Each row was made from one walk, in order. Every step used is in the known rows, and no mark comes twice. Write each row's walk.
Known rows
gele -> viveses -> lopileb -> norip: [  47  107 -343   49  263   36   11   39   63 -364    1 -393  -38 -339
   39   10    3 -280 -151   15   61  -65  223 -272  125  -27  125 -115
  205  143  234 -240  -49   28  -21   48 -302  123  441  -31  262 -162
  132 -211  -88  121  231   12 -138 -200  -81 -305   21  206  240  -49
  -61  285 -171  274   27 -265]
dunap -> gope -> boto -> feto -> movikas -> godom: [ -98  -12   28 -162    6  194   95   51 -191 -154  267 -101  392 -188
    9   71 -211  184 -153 -295  163  236 -207 -348  -46   31  -23   60
  -93    1  -44  251 -217  101  -88 -135 -124   14 -106  205 -194   65
   75  182  189  138  164   62  504 -306  195 -349  -19  100  154  -31
 -185  -77  -10  110  116  369]
gope -> boto -> dunap -> gele -> viveses -> lopileb -> bopadop -> feto -> movikas -> godom: [ -64 -156  188  -29   85  168  -49  121  -60   14  211 -422   90 -193
   15  -69 -208    3   44 -135  288 -104  104 -639   41 -237    7  209
 -204  266  186  406 -254  428 -112 -243 -331  337  -84  296  165 -380
  578   11   91  141  299  -55  220 -157   29 -409  -97  -84  448 -124
  -76  502  -27  269   57  352]
pirem -> rameb -> viveses -> lopileb -> bopadop: [-135 -144 -139 -118  -73  409 -223  -34  145 -185  226 -172 -108 -236
   54   -9   17    2  153  125 -151  -26  -84  109  112  -47   82  -62
  128 -215   52  159   -3    2 -107  -85  -39  179 -135 -224  205   22
  182 -161  214  -93  210 -299  386  -21  139 -125  -39 -133  503 -245
   53  248 -205  -67  233 -451]
pirem -> femen -> rameb -> viveses -> lopileb -> bopadop: [-176    0  113  -19  -25  128 -173   70  -97 -204  184   41  122 -298
   89   24   85  134  462  143   31 -258    1   89   19  -88   41   49
  254   -6  -32  147  -29 -161  -87   -1  -36  171 -328 -260   33  243
  566 -359   52  -57   -9 -264  260 -172   41   38 -100 -207  311 -404
  -12  195 -307  167  125 -246]
godom -> lopileb -> norip -> viveses: [  92  114 -157   70  124  -21 -113  -87  -75 -233  171 -195  -95 -130
 -167 -275  317 -185   40 -219   73 -249   -4  -76  402   32 -106  -94
   -5  289  206  220  -87   18  153 -363  -71 -167  279 -197   99   34
 -228  178 -206  211 -175   60   -9  -90 -245 -276 -163   44  -34  -63
   38   15  -83  -58  231   44]
gope -> boto -> dunap -> femen -> rameb -> viveses: [  90  -19   78   48  -62  260  -32   53 -200   71   67 -325  203 -170
  -42 -112 -192  193  -47   17  344  112  -86 -284  -44 -208  -15  238
 -133  102  211  275 -186  296 -193 -181  -65  308 -324   75   64 -368
  497 -102  330    6  201 -116  125 -254   26 -322 -119 -218  433 -209
   16  179   -8   96   51  377]
pirem -> feto -> gope -> movikas -> teger -> femen -> rameb: [ -16  -92  187 -161  153  -95 -200  -34   98  200  176  286   86 -213
  -96   12  -74  -54   83  362  130 -165  -82   97   93 -108 -199    4
 -265  -52  330  296  -18    0 -129 -239   23   38  -23  155 -297 -145
   34 -177  180  181  139  107  187   32  318  126  127 -119  -53  244
  101  423  -98  -28  205  254]
pirem -> feto -> movikas -> godom -> teger -> femen -> rameb -> viveses: [-149 -181  172 -173  251  -31 -213 -122  111  152  267  376  162 -205
 -202    7 -149  -79  198  357 -130 -302  -20  -97  148  -78   67   13
 -144 -163   95  340  152  -65 -201 -362  -61 -131 -265  213 -233   34
    3   22  125  255   59   87  586 -153  328 -180  129 -145  -75  111
   96  398 -156  292  176  287]
godom -> teger -> rameb -> viveses -> lopileb -> bopadop -> feto -> movikas: [-152 -133 -167 -237 -116  375 -137   99  106  -64 -103  -99  256 -170
  -40 -184 -254   58  193  403 -200 -450   -7   -8  214  -21  185   92
 -144  164   60  310  -41 -208 -187 -336 -117   -8 -240 -183  170  279
  282  201  125  118  251  -79  410   92  140 -119  -89 -358  102  -21
  251  269 -370 -159  135 -584]
teger -> dunap -> gele -> godom -> lopileb -> norip: [ -46    0  290   -2  193  -48 -189   -2  -27   20  237 -291   19 -317
 -219 -270  187  -62   85  123 -193 -212  182 -391  193  -79  -12  -56
 -293  465  104   62  175  254   82  -34 -352  -23  143  140  294   92
  -78  318  200   94   79  308 -410   79  -60 -232 -188 -246   37   62
   19  425   55  232  213  400]
lopileb -> bopadop -> norip -> viveses: [-236 -298  -48  -18  -63 -191  130  107  -87 -158  -22 -259   23   81
  104   64   66  -38  -28  116   44  -92  155 -216   63  -87   26   18
  123  125 -203   69 -483   72   50 -150  107   39   10 -182  212   41
  101  126    8  -44 -198 -228  652  248 -166   -8  -39 -282  367 -209
 -212  -40 -236   20   53 -131]
femen -> rameb -> viveses -> lopileb -> bopadop -> feto: [  47  152  -74 -202  -52  331   62  -17  -81 -174  314 -144   47  -85
  118  -12   55  -55  134  -40  -35 -176  116    4   64 -206  116   42
  -97   -8  129  216 -116 -128 -277   42  -93   63 -238  -27  344  -61
  392 -272   -9 -190  -74 -160  100  195  107 -146  -97 -286  305 -423
  185  176 -444   42  127 -457]
feto -> gope -> boto -> dunap -> rameb -> viveses -> lopileb: [  44   18   -4   47   41  412 -218   93  141  104  106 -283  145 -475
   54  -25 -196   80 -176  199  272  155  -82   70  246 -184  -73  254
 -265  182  267  297 -304  247  -91 -379  -68  312  272   23   77 -271
  343 -135  330  136   -3 -113  -54  -16   17  -63   63  -15  110 -108
 -121  561  326 -384  -25  139]
lopileb -> bopadop -> feto -> boto -> gope -> movikas -> godom: [-163  -35  232 -195  -73  -38  162   35 -140 -224  222 -204   33  100
  -32   64 -182  116   41 -128  248 -217  -12 -494  -27 -136 -234  -57
 -159  234 -147  266 -625  194 -154 -260   30 -195  -40  102   35  -70
  332  -76 -217 -149   94 -241  496   91   33 -147   35 -371  249   23
  -63   -9  -76   38  -60 -231]
feto -> gope -> movikas -> godom -> lopileb -> norip: [  43    9  -17  125   30    7 -231  105  177 -193  254  -21   16 -351
  -68    8   35 -130  -50  117   77 -164    2 -120  284   34 -185  -16
 -339  273  299  253  -65  208  -47 -301  115  -61  408  233 -297  -86
  -50   68 -125  255  -95  136 -100   35  192   62   14   52 -386  260
    5  425  244 -111  -11   -3]
norip -> viveses -> lopileb -> bopadop -> gope -> feto -> movikas -> godom -> teger -> boto: [ 143 -237 -293   33    8   87  -27  370 -215 -223  107 -231  -20  -53
   87 -113 -216 -226  -77  -89  312 -330   82 -258  193  -36   -5    4
  -21   61  126  582 -218   66 -221 -408 -317  117  260   92  183  229
  249  171 -194  293   81  -86  679  -19   36 -266   50  105  352 -195
    5  354 -185  178  217   96]
femen -> rameb -> viveses -> lopileb -> norip: [ 155  144 -100 -100   13  323  -63  -99  -62 -169  295 -131    7 -205
   91  -29  114  -93   72  -70  -79  -89  122   93  135 -136  149  -43
 -116  -24  202   62  135 -114 -167   -8  -12   98 -112  -67  269  -40
  291 -216   33 -109  -41  -82 -102   75  108 -150 -137 -200  241 -380
  146  177 -325  112  143 -335]
gope -> feto -> boto -> pirem -> rameb -> viveses: [ -30  136  167   -5   93   73   86  228 -106  -59   67 -171 -150 -186
   27  -22 -206  168  -55    2   68 -331   30  -39  143  -35 -167  163
   38  -37  122  100 -263   57 -250 -376  -53 -139 -131  135  106 -167
  176 -162   41 -227   -7 -261  396  -13  119 -216   50 -245  229  -92
  188  184  105  -47    5  -76]
gope -> feto -> movikas -> teger: [-198 -111  148 -201   93  155   94  266   42  -79  -76  -67   67 -182
 -124  -40 -347  104  109   19 -130 -463  114 -169  238   44   30   38
 -139  -63   77  306 -171 -159  -51 -226 -249  -53 -104  347    8  123
 -112   51 -113   88 -167  -15  473  281  220 -183   32  -32   48   58
  235  266  -60  -55   -2  243]
rameb -> viveses -> lopileb -> norip: [  25  111 -389   64  173  343  -36 -168  106 -329  212 -292   29 -276
  -80  -53  -23  -85 -122  -30   -4 -101    5  -23  284   23   61   29
  -52  134  106  -20  -11   -7   98 -198  -93    1  112 -202  254   36
  254  -83  159  151   -6  -84  -41  104  -67 -269  -53 -187  108 -241
  -21  146  -83  164    2 -452]
boto -> pirem -> feto -> gope -> movikas -> viveses -> lopileb -> bopadop -> norip: [ -76  -83  -32 -224   62 -146   -8  245   79  135   47  119  -91 -369
  114   77  145  -85 -360  411  -46  -96 -120  100  130 -186 -159  198
  -41  172  172  121 -505  -25  -50 -273  153  -19  239    0  -69 -128
   53   41  248  154  161 -242  663   55  225   19   57 -181   47  152
  -58  336 -163  162   24 -470]
viveses -> lopileb -> bopadop -> feto -> movikas -> teger: [-156  -54  -52 -292 -123  278  173  156  -15 -194   34 -274  -27 -201
   -1  -30 -189  -83   66 -239    4 -301  116 -252  130 -253   -2  -18
 -193  140   71  341 -494 -156   47 -103 -271  212  233  -79  298  166
  255  -91  -86  198  128 -192  490  407   89 -179  -19  -24  259  -89
  119  169 -272   38  116 -395]
movikas -> teger -> rameb -> viveses: [ -59  -75  -79 -150   88  373 -136   96   81 -150  -31  -35  162  -48
 -268   82 -244  176  172  497 -104  -24  -29  165  135 -134  129  -60
   46  -14   57  185  125 -212 -202  -96   99   70 -429 -103  -82  -58
  102  115  273  137  409 -215  -53   13  267  -33  -89 -375  224   -9
  141  228 -374 -224  254  -54]
teger -> rameb -> viveses -> lopileb -> norip: [ -58  189 -194   17  -63  385  -69 -189   26 -174  162 -245   85 -426
  -88   28 -138   44  149  331 -194 -155   36 -115  170   -3  173  191
   60  190  123  -68  195  -19   53 -111   30  -51  -96 -390  146   29
  172  -16  230  -10  329   42  -16  -30  105 -152 -127 -323  165 -173
  -33  198 -465  -82  186 -526]
dunap -> rameb -> viveses -> lopileb -> bopadop -> movikas -> godom -> teger: [ 136  101 -221  -10   38  433   14 -103   92 -295   57 -243  213 -491
  -99  115 -115 -122   71  449  -51   41 -168   63  173  -59  100  283
  -12 -193   -3  231 -336    1 -386 -151   62   42 -277 -416   33  -22
  247   62  286  255  160   15  430   91  160  -77  -43 -211   64 -194
 -162  453 -266 -252   58 -467]
teger -> feto -> movikas -> viveses -> lopileb: [-272  -86  -56 -223   84   48  -64    0  136  180  248  141   54 -110
 -167  153 -285  -37   11 -133  -39  -14  -54 -103  260   26  127  163
  -21   21  166  196   82  184  -99 -133 -127 -206  354  155   56  303
 -470  154  126  221 -217  294  536   93  192 -257   -1  313  -87  224
  -28  330  -68  251   62  472]
godom -> viveses -> lopileb -> bopadop -> feto -> movikas: [  37   47 -290 -219  -88  132  -65  132   35 -267  136 -305  102  -50
  -74 -112 -172 -152   47  -84  111 -181   50 -321  274 -124   87  172
   16  207  319  443 -414 -108   17  -70 -401  -35  218   23  220  180
  179  -56 -270  255   55   44  365    7   45 -322   25   69  158   -5
  110  278  -67   80  -61 -312]
pirem -> teger -> feto -> movikas: [-289 -213  -85  -77  266 -220    8  -56  168   57   68   34   48 -197
 -197   53   65  116  -60    1   46 -262  -77  225  256  154 -121 -110
 -208  -92   -7  134  123   41   28 -494 -132  -30  -11   64  -40  268
 -307  157  355  128 -150  343  114  -53   93  -26   25  199   75  200
   36   -1  -27  223  133  306]
teger -> boto -> gope -> movikas: [ 148   43  123 -136   98  159   36  -42 -325  -60  115 -120  246   73
   25  -49 -235  184  -80 -138  395  -24 -127 -416 -220  -25 -106  101
  -47  171   79  115  144  439   48 -233  188  -42   19  120 -173    3
  242  171  125   95  381  -27 -153 -458   56 -127   69 -197  294  -51
 -191 -131  160  103   -1  115]
feto -> movikas -> bopadop -> gope -> boto -> dunap -> gele -> rameb -> viveses -> lopileb: [-168 -136   51 -202   82  585 -207   12  143   96  160 -150  194 -318
   -1  -34 -295  191  117  124  -90   19   48 -473  209 -255  193  244
 -227  253  -52  217   -5   26   33 -345  -79  273  176    4  122 -156
  176  220  136  200  -61 -209  519   51  171 -124   36  111  120 -277
 -161  397  -37   -4   13  -75]
teger -> dunap -> rameb -> viveses -> lopileb: [ 178  117    8   -2   -5  282   43 -118  -36  -12   17 -279  190 -598
 -194  -70 -234  117  -17  574  -87   12  -93 -120   57  -18    9  282
  -84  108   66   87 -134  239 -118   -1 -143   44  -31 -235  189   15
  -20   45  490   51  105  228 -174   48   44 -249 -103 -440  165 -164
   25  541  -10 -258   64  -16]
norip -> viveses -> lopileb -> bopadop -> gope -> boto: [ 139 -215 -371   52  -53   51    7  260 -213 -147  122 -293  -49   28
  177  -64  -46 -192 -201 -188  365  -54   -4 -221  107  -74  -26   13
   35   81  130  431 -293   75  -83 -244 -276  255  285  -76  267   66
  319   16 -139  209   61 -117  510   -1 -100 -173   14  139  495 -267
 -144  181 -246  120  245   -4]
boto -> dunap -> rameb -> viveses -> lopileb -> bopadop -> feto -> gope -> movikas -> teger: [ 254  -36   32  -33 -108  421   -1  -44  132  -67 -100 -256   44 -585
 -157  -67 -239  135   -2  611  292 -123 -196  171  272  -85 -134  191
 -233  115   74  346 -523  103 -246 -139  -53   99 -135 -251  181 -225
  332   38  377   34   92 -134  159  138   57  -54  -81 -509  335 -172
  105  737 -119 -364  -81 -125]
lopileb -> bopadop -> movikas -> teger -> femen -> rameb: [-196 -134  257 -199 -126  -28   76  103 -113 -310  -21 -204  145   26
 -104  117   77   72  342  216  -44 -155   42 -304 -140 -216   -4 -190
 -173  171 -124  406 -300  -66 -187  -65  171    6 -220 -237    9  241
  306    4 -109   88  160 -170  338  179  134   41  -28 -307  394  -38
 -113  156 -420 -104    9 -242]
viveses -> lopileb -> bopadop -> movikas -> godom -> teger: [   1  -93  -99  -89 -205  128   96  107  -48 -325    2 -304  -43 -221
   -3   -5  -24 -203   77 -123   41 -208   31 -264   19 -191  -10   42
 -215   93   54  397 -292   -4 -154  -99  -74  155  204 -202  151  226
  307   11 -134  291  308  -50  419  195  118 -214  -56   14  108  -38
  -34  193 -240  125  112 -538]
teger -> femen -> rameb -> viveses -> lopileb -> bopadop -> movikas -> godom: [ -55  290  193  125  -78  172  -77  104 -139 -270  260 -101  145 -236
  -50  101  -71   36  532  316   -8 -422  169 -273  -48 -329    6  -60
  123  167   88  226  111  -31 -308   21   51   22 -204 -161  -17  223
  662 -209  -41  103   48   -9  214 -111  156   17   -2 -296   19 -179
   54  219 -525  122   92 -223]
boto -> feto -> gope -> movikas -> bopadop -> lopileb: [ -79   -7  -72   14 -142   29    2   63  126  110  259  -17  -57 -192
   -4    0 -229   65 -113 -154  172  -35 -192  235  121   24  -60  101
 -395  -12  163  287 -316  156 -148  218   47   -1   -1   35 -232   10
 -118   30  124   -9  -50  221  235 -149  202  -49   60   36 -119  237
  -28  364   13 -236   11  133]
feto -> gope -> movikas -> teger -> femen -> rameb: [  28  -55   73  -40  -23  132 -228  294  127  -32   75   79  155 -209
   24   64 -123   52   78  322   96 -186   20   53  130 -121 -116 -122
 -281  181  327  283   15  -36 -165 -159   98  165  168  209 -235   16
  202  -29   11  223  -59    2 -111  128  301  323   57  -63 -115  173
  159  438   34 -219   42   57]
gope -> movikas -> bopadop -> feto -> boto -> pirem -> rameb -> viveses -> lopileb -> norip: [ 277  117  -51  -50  -50  233   54  -73  -92 -257  224 -174  -72 -204
  -66   56 -152  141   41   47  103 -307  -84 -478    6   98 -151  152
 -186   94  203  127  -73  248  -38 -273  120   -4  -30  -31 -183 -348
  162   34  -52   79  166  -38  451   88  311  -69  -88 -347  215  -61
  130   59  -86  175  -42 -519]
rameb -> viveses -> lopileb -> bopadop: [-163  -51 -405  -65   66  336   36  -28  127 -313  242 -233   76 -150
    2    1  -55  -50  -82   35   22  -32  -57 -110  172  -93   59  114
   35  134   19  137 -238  -20  -82 -120 -106   41    4 -172  353   94
  375  -50  111  106  -61 -225  212  179  -53 -209  -26 -256  180 -332
  -75  186 -138   89   49 -582]
viveses -> lopileb -> bopadop -> movikas -> teger -> femen -> rameb: [ -37   13   41 -168 -213  213  113  144 -130 -287    6 -309   -1 -239
   13   38  -36  -91  243  -85   33 -255  103 -257  -35 -343   -1  -46
 -154  136  124  368 -255 -125 -115    9  -60  258  139 -289  206  260
  438 -127  -89  249  267 -111  324  246  145  -79  -59  -64  299 -144
   20  187 -442   46  182 -459]
dunap -> gope -> boto -> feto -> movikas -> teger: [-117  -81    5 -280   33  269   94   96 -180 -119  142 -114  441 -125
   -5   30 -233  253 -167 -281  166  247 -233 -238  -26    3   -7   -6
 -130   10  -11  277 -246  -26  -42 -148 -137  102 -141  144 -133  108
   69  200  265  171  187  -27  451 -211  186 -286  -29   60  306  -41
 -120  -86  -41    2  154  373]
bopadop -> movikas -> viveses -> lopileb -> norip: [ 287  209  -81   -7   35  136   26 -149  -33 -345  -46 -353  101  -15
 -215  219   -9  -80   70  -53   35 -161 -104 -316  -23   79  103   99
 -145  109  131  331    8  124   61 -100   74 -254  260 -178 -181  151
  -74 -103 -125  296  347  185   58   89  116 -242   11  203  178   32
  -73  204 -235  199  -81 -333]
boto -> feto -> movikas -> bopadop: [-253  -53   31  -83  -40   18   70  -64   65  203  214  110   67 -120
  -59   85 -298  112   93 -171  -46  -28 -125   64  104   52  246   80
 -281 -106  -51  252 -188  -13  -37   95  -50  -40 -130   39 -114  154
 -267  217   74   96 -200  209  571 -186  191 -147    5   87  -17   77
  -85  176    9  -64  -25  285]
femen -> rameb -> viveses -> lopileb: [ 133  115 -131 -126  -22  343  -24  -22  -52 -113  284  -53   42 -118
  130    0   73  -69   76  -20  -52  -60   83  100   66 -184  170   50
  -51  -84  193  134  132 -137 -283   71  -35  116 -196  -16  276  -55
  316 -208   41 -105  -64 -109  -52   69  136 -108 -102 -173  226 -420
  170  189 -336   86  176 -342]
rameb -> viveses -> lopileb -> bopadop -> movikas -> teger -> dunap -> gope -> boto -> pirem: [ -72  -56 -291 -187   73  401  123  104  -49 -432  160 -392  271 -295
 -104   -6  -60  124 -205  237   31   -2 -148 -322   65 -150   -1  131
 -108  287    5  349 -314   23 -147 -251  -88   80  -92 -189  279   91
  430   87  320  250  209 -271  266   94   79 -386  -66 -446  445 -318
  -94  253 -225   94   51 -558]
norip -> viveses -> lopileb -> bopadop -> movikas -> godom: [ 259 -152 -358  139  -84  -97  133  182 -209 -294  151 -203  -86    6
   33   59   31 -293 -119  -36  295 -166   -3 -258   76    5   13  -53
   72    6    5  478 -152   22 -203 -198 -214   26  186 -129  160  112
  158  125 -273  307   41   38  585   24  -23 -187  -15  101  342 -249
 -114  149 -334  306  182  -38]
gele -> godom -> teger -> dunap -> femen -> rameb -> viveses -> lopileb: [  62  -74  -27  -28  126  186 -179  242   13 -169   50 -188  138 -265
 -217 -219   52 -119  -72  242 -205 -393  131  -45  288 -126  265 -119
 -190    7  130  244   51  -86 -356  -34 -380   71  -42  239  309  203
  239  196  154  174  110   18  140    6  149 -184   23 -199   43   45
  161  247  -57  274  276   56]
bopadop -> gope -> boto -> dunap -> femen -> rameb: [  12   33  207    7  -42  345 -259  176 -175   48  -91 -367   99 -185
   89 -208 -136  198  -31  -15  282  132   35 -116  -26 -291 -138  188
 -371  202  216  223 -252  214 -112  -60   16  367   -6   59   -2 -245
  417 -265  336 -117  382 -249  -48 -247   50 -163   58   53  393   32
  -42  392  -84 -228   36  145]
godom -> rameb -> viveses -> lopileb: [  59  260 -274   80 -188  381  -99 -140  114  -74  232 -114    4 -293
   39    8  -46  -41  137  171   26 -259 -191   81  148 -108  143  207
   12 -158  -39  117  -40 -148 -101 -132 -140  -32 -149 -312  238  -27
  230 -116  233   84   16  -16   74 -131  159 -209 -115   21  -91 -173
    4  421 -201 -179  132 -783]

Which walk is each row?
[-182  -84  -85 -114  -54  477 -256   53  129 -238  183 -284 -136 -302
   77  -84  -56   39  168  122 -122 -131  -35  109  172  -56   -4   18
   54 -184  100  204 -124   17 -133  -96  -93  180  -98 -158  212   14
  218 -269  227 -182  249 -334  428   22  156 -180    9 -102  507 -188
   80  372 -254 -193  217 -496] => pirem -> rameb -> viveses -> lopileb -> bopadop -> gope -> feto
[ -50   46  -27   37   78  221 -106   18  133 -358  249 -243   18 -230
 -236   86  188 -132   85  179 -186 -437   -6 -130  287 -134  340  -68
 -142 -170 -116  342 -117 -115 -202  -85 -246  -79 -136  -17  274   76
  261   77   55  217   75 -107  242  -13  239 -150   69  -56  115    4
 -205  398 -213   41  232 -436] => gele -> godom -> rameb -> viveses -> lopileb -> bopadop -> movikas -> teger
[ -38   20   91  -36   89  259   12  125   45 -215   68 -252   80 -627
 -204 -109 -405  -19  107  205 -185 -568  122 -276  385  110   20  172
 -215   -6  124  313 -189   61 -139 -361 -302 -121    0  243   37  144
  -35   79    1  149  -72  195  520  191  242 -434  -50 -185 -118   39
  203  537  -32    8  -16   86] => gope -> feto -> movikas -> godom -> teger -> dunap -> rameb -> viveses -> lopileb -> norip
[-183   18  -66   -4  155  181 -210  252  128   75  153 -163  178 -367
   98   46   27  156 -258  320   48   41  -62  108  194 -140  -80  133
 -189  262  198  200 -182  107  -44 -554   50  206  119   88  -68 -182
  298  -47  350   94   72 -162  -35 -146  116   61   85  -46   82   22
 -135  288  160 -257   13 -142] => feto -> gope -> boto -> pirem -> teger -> rameb -> viveses
[ -64  -73  -78 -112  195  105  114  -81  100 -143  -12 -358  199 -552
 -242  -30  -56  215  -23  389  -12 -408 -106   -2  191   60 -148   12
 -265   65  -35  271 -305   60   49 -491 -286   86 -104 -120  131  190
   51   28  501   78   73  219  -44  107   46 -144  -23 -275  354 -109
  132  294  -94  -59  134 -206] => pirem -> teger -> dunap -> rameb -> viveses -> lopileb -> bopadop -> feto -> movikas
[ 119 -253 -209   56 -177   59  -46  108   60 -354  191  -10   96 -192
  -90   41 -192 -118  110  269   21 -389 -110 -394   45  103  -18  138
 -165   44  228  404   31  250 -330 -117  106  -12 -214  164 -268   45
  344  249 -118  289  330  154  316  -47  396  -93 -142 -351 -133  140
  108  369 -251  225  156 -443] => gope -> movikas -> godom -> teger -> rameb -> viveses -> lopileb -> bopadop
[-104 -100 -244  -48  141  145  -23  211   51 -303  -25 -491    7 -291
  126  -30  -98 -141 -135   94  237   38  144 -409   24 -218   56   70
  136  244  217   49 -377  187 -198   60 -318  303  361   39  367 -228
  441 -243    1   34  329 -229   43 -254  -88 -347   67   97  492 -131
 -153  529 -175   77   55 -296] => gele -> viveses -> lopileb -> bopadop -> gope -> boto -> dunap
[  34  242  106   -1  149   31  115  -18  -80 -193  190 -121   61  -93
 -244  -65 -107  -71  132  -77  -46 -636  190 -362  288   76   22  -41
 -217  152  -19  378 -182   -8   90 -345 -278 -310   -1  189  -69  -62
 -163   15 -233  149 -166  120  415  106   37 -308   58    6   -1   75
  219  125 -220  147  -84  149] => bopadop -> feto -> movikas -> godom -> lopileb -> norip -> viveses
[-109   32    1  208 -106 -155  -98  161  127  102  190  105   87 -227
  -25    8 -288  -33   80   81  198 -293 -152  336  190   42  -21   14
 -379    6  233  405 -234  130 -265   80    2  -10  -59  156 -336  208
  126   72  126  181    3  343  191 -301  243   32   27   -5 -359  421
   62  474   16 -186   31  230] => boto -> feto -> gope -> movikas -> godom -> teger -> femen
[ -63  -34   99 -130  194   63 -191 -118   42  278  235   57  145 -285
  -78  -69  -76  -10 -124  271  268  142 -135   73  124 -179 -159  199
 -270  -14  271  269 -212  113 -172 -367  -71   96  -95  104  -75 -386
   99 -261  420   50  133  -23  272  -85  148 -169  105  -93  142   25
  -21  387   51   10  140  390] => pirem -> feto -> gope -> boto -> dunap -> femen -> rameb -> viveses
[-152  -61  -64 -166  -70  229 -158  318   43  -85   52  -71 -198 -408
  207  -67  252   55 -183  388 -247  -19  -86  254   95 -197  -42  -39
   69   69  -12   62 -284 -142 -154 -123  120  157  -38 -244  193   -3
  277    0  304  -99  274 -543  526 -167  180   -6    5 -225  442  -80
  -19  302 -304  -52   32 -782] => boto -> pirem -> rameb -> viveses -> lopileb -> bopadop -> gope
[-149    0   50 -236   38  347  134  320  -59 -146    1 -216  170 -398
 -159 -106 -424  110  100  130 -123 -480  143 -266  241  -95   56  106
 -191   25  192  343 -189 -205 -194 -175 -362   27 -154  275  178  137
   -7  -17   76  118 -114   12  501  333  286 -340  -49 -148  154  -96
  368  384 -213   71   88  173] => gope -> feto -> movikas -> teger -> dunap -> femen -> rameb -> viveses -> lopileb
[  75  149  122  -95  -81  280   47  -18 -153 -283  174 -334  222 -711
 -231 -148 -273  200  -15  323  -65 -269  -41 -502  131   82 -135   71
 -186  290  -60  159  -86  120   -3 -229 -350 -210  182   67  159  222
 -123  137  279   23  110  234  119    0  184 -595 -157 -328   44  -74
  127  427  -26   51   48    3] => teger -> dunap -> gope -> feto -> movikas -> godom -> rameb -> viveses -> lopileb -> norip
[ 105 -249 -120 -113   -1   73   13  170   14 -144  112   48  -12 -127
 -139   77 -186   62  -78  119  112 -224 -165  -69  100   14  -81   30
 -206  -63  348  335   67  173 -279 -171  139  102 -165   72 -158  -59
   92  173  217  303  249  -14  258    3  435  -33  -87 -263  286  185
  197  365 -160  174  204  -59] => gope -> movikas -> teger -> feto -> boto -> pirem -> rameb -> viveses -> lopileb
[-136   54  156 -174  121  291  -40  259 -219 -106  116 -246   23 -313
  108  -78 -108  123   23   60  -38 -189   77 -218  -65 -189   -3  179
  -46  158  137  260 -160  283  -16 -385   85  135   26  -32   89   79
  319   42  344    6  378 -413  302 -258  196 -203  113 -213  582 -162
  -65  365    9  -59   10 -250] => teger -> boto -> pirem -> rameb -> viveses -> lopileb -> bopadop -> gope -> feto -> movikas
[ -75   -4    4  -85   29  208  164  197  -72  -96    9 -216  -12 -253
   -7   -5 -361   61   84  -20  -33 -463  197 -400  243   45   50  279
   12  -42   39  195 -177  -48    8 -285 -265  -19  103  191  106  -35
 -160   90 -168   89 -329   40  891  339  125 -243   12   31   42 -203
  106   94 -100   80   -2   87] => gope -> feto -> movikas -> bopadop -> norip -> viveses -> lopileb
[ -15   33  -47   50  -54  244 -218  183  106 -264  192  -72   48 -241
 -161   -5 -242 -123  190  397  -16 -294   71   -2  234 -142  -19   49
  -90   54   40  382 -105   25 -454 -271  -29  -55 -133  128 -152  -19
  292   69  -14  140  381  -59  343  -58  286 -228  -54 -234 -304  152
  157  374 -210  -32  138 -270] => movikas -> godom -> teger -> rameb -> viveses -> lopileb -> bopadop -> feto -> gope
[   2   32  -23  -11  196   81 -210  247   40 -369  222 -403  -61 -115
 -175  -89  -10 -180  -78 -180   38 -301  199 -289  428 -166  149   58
  -60   66  294  358 -342   49 -169  -71 -445  -48  307  329  293   96
  301  -58 -249  128   91 -106  254  -73   81 -258  224   95  147  113
 -106  335  140  136  159    3] => gele -> godom -> viveses -> lopileb -> bopadop -> gope -> feto -> boto
[ -16  110   28   26  129  198  -68  102   22 -336  249 -253   22 -273
 -209   73  213 -102   31  218 -173 -442    4 -157  214 -193  324  -14
 -118  -93  -92  357 -131  -24 -210 -181 -165  -69 -143  -28  252   58
  346  149  160  241  189 -204  227 -152  276 -167   91 -143  208  -17
 -240  416 -178   70  195 -460] => gele -> godom -> rameb -> viveses -> lopileb -> bopadop -> movikas -> teger -> boto -> pirem
[ 102  274  188 -103   53  146   48  199  -57  -63   22 -128   70 -123
  -56  -35 -149  104   32  208  106 -472   73   -1   70  -31 -175   27
 -309  136  188  346 -268   97  -34 -253  -64  -21  -48  169 -181 -236
  119 -170  143   -2  196  -92   78  135  230   53  118 -178  187  198
  296  268 -101 -220 -112 -128] => bopadop -> feto -> gope -> movikas -> teger -> boto -> pirem -> rameb
[  59  -78   12  -96  -64  143 -152  314   58  -23   29  -18  212 -298
  -42   -2 -152   59  -75  370   99  -48  -14  -21   95 -115 -123  -70
 -398  227  329  274  -78  -13 -211 -128   32  163  163  216 -171  -40
   15   25  162  209    5   56 -110  186  326  184   -9  -86  -39  179
  211  467   82 -150   45  151] => feto -> gope -> movikas -> teger -> dunap -> femen -> rameb
[  66 -197  167  -10  157   28 -150   95   16 -108   24  -87   55 -128
 -256  -79  -28   53  -95  134   50 -294   65 -113  329   13   99    6
 -175  -26   19  147   57  178 -327 -241 -110  -89   57  241   95    9
    5  431  160  135  -11   17  494  -39  158 -114   51 -196    8  178
  -29   84  141  253  185  366] => gele -> godom -> teger -> feto -> boto -> dunap -> gope -> movikas -> bopadop -> norip
[-311  -84  171  -92  258   11 -130  161   89 -296  301 -249   48 -121
 -344  -56  306 -138   41 -108 -116 -270   79 -265  415 -208  129  -30
 -227  155  140  551 -281  173 -206 -225 -178  -60  151  215  164   60
  -13  213  -82  296  -95  -63  251   48   60 -194   94   30   34  190
 -251  243    7  -66  326  265] => gele -> godom -> lopileb -> bopadop -> movikas -> teger -> feto -> gope -> boto
[  28  -51 -245   15  113 -214   99  328  -10   13   -4  -22 -150 -412
   59   58  247   47 -411  369  115 -238  -73  288  236  -36 -242   78
  -46  106   64   55 -173  -14 -115 -469   77  105  158 -100  -22  -71
  -63  284  374  198  -42   11  529  -62  160   90  -39  -46   77   83
   -4    9 -204  266   56 -294] => boto -> pirem -> teger -> feto -> gope -> movikas -> bopadop -> norip -> viveses -> lopileb
[  17  -90  -21 -210 -224  385    2  255 -187 -228  -19 -392  -16 -332
   76 -129 -191  -36   64 -151  276  -79   63 -242  -17 -401 -135   65
 -300  229  284  354 -433   47 -153   -5  -64  425  222 -149  231   96
  502 -104  156  152  453 -283  252  142  183 -142  -71  -79  444 -121
   82  401 -279   13  216 -315] => viveses -> lopileb -> bopadop -> gope -> movikas -> teger -> boto -> dunap -> femen -> rameb
[-151 -192  104 -204  -32   73  125  -21  -28 -354  -43 -325  233 -137
 -226  103    4  105  147  441  -78    5 -102 -303  -66  -78   14  -16
 -231  163 -190  414 -441   70 -184 -134  137  -62 -256 -323   76  159
  129  121  137  128  172 -115  279  235   99 -107  -47 -464  460  -82
 -208  347 -272 -237  -48 -287] => lopileb -> bopadop -> movikas -> teger -> dunap -> rameb -> viveses
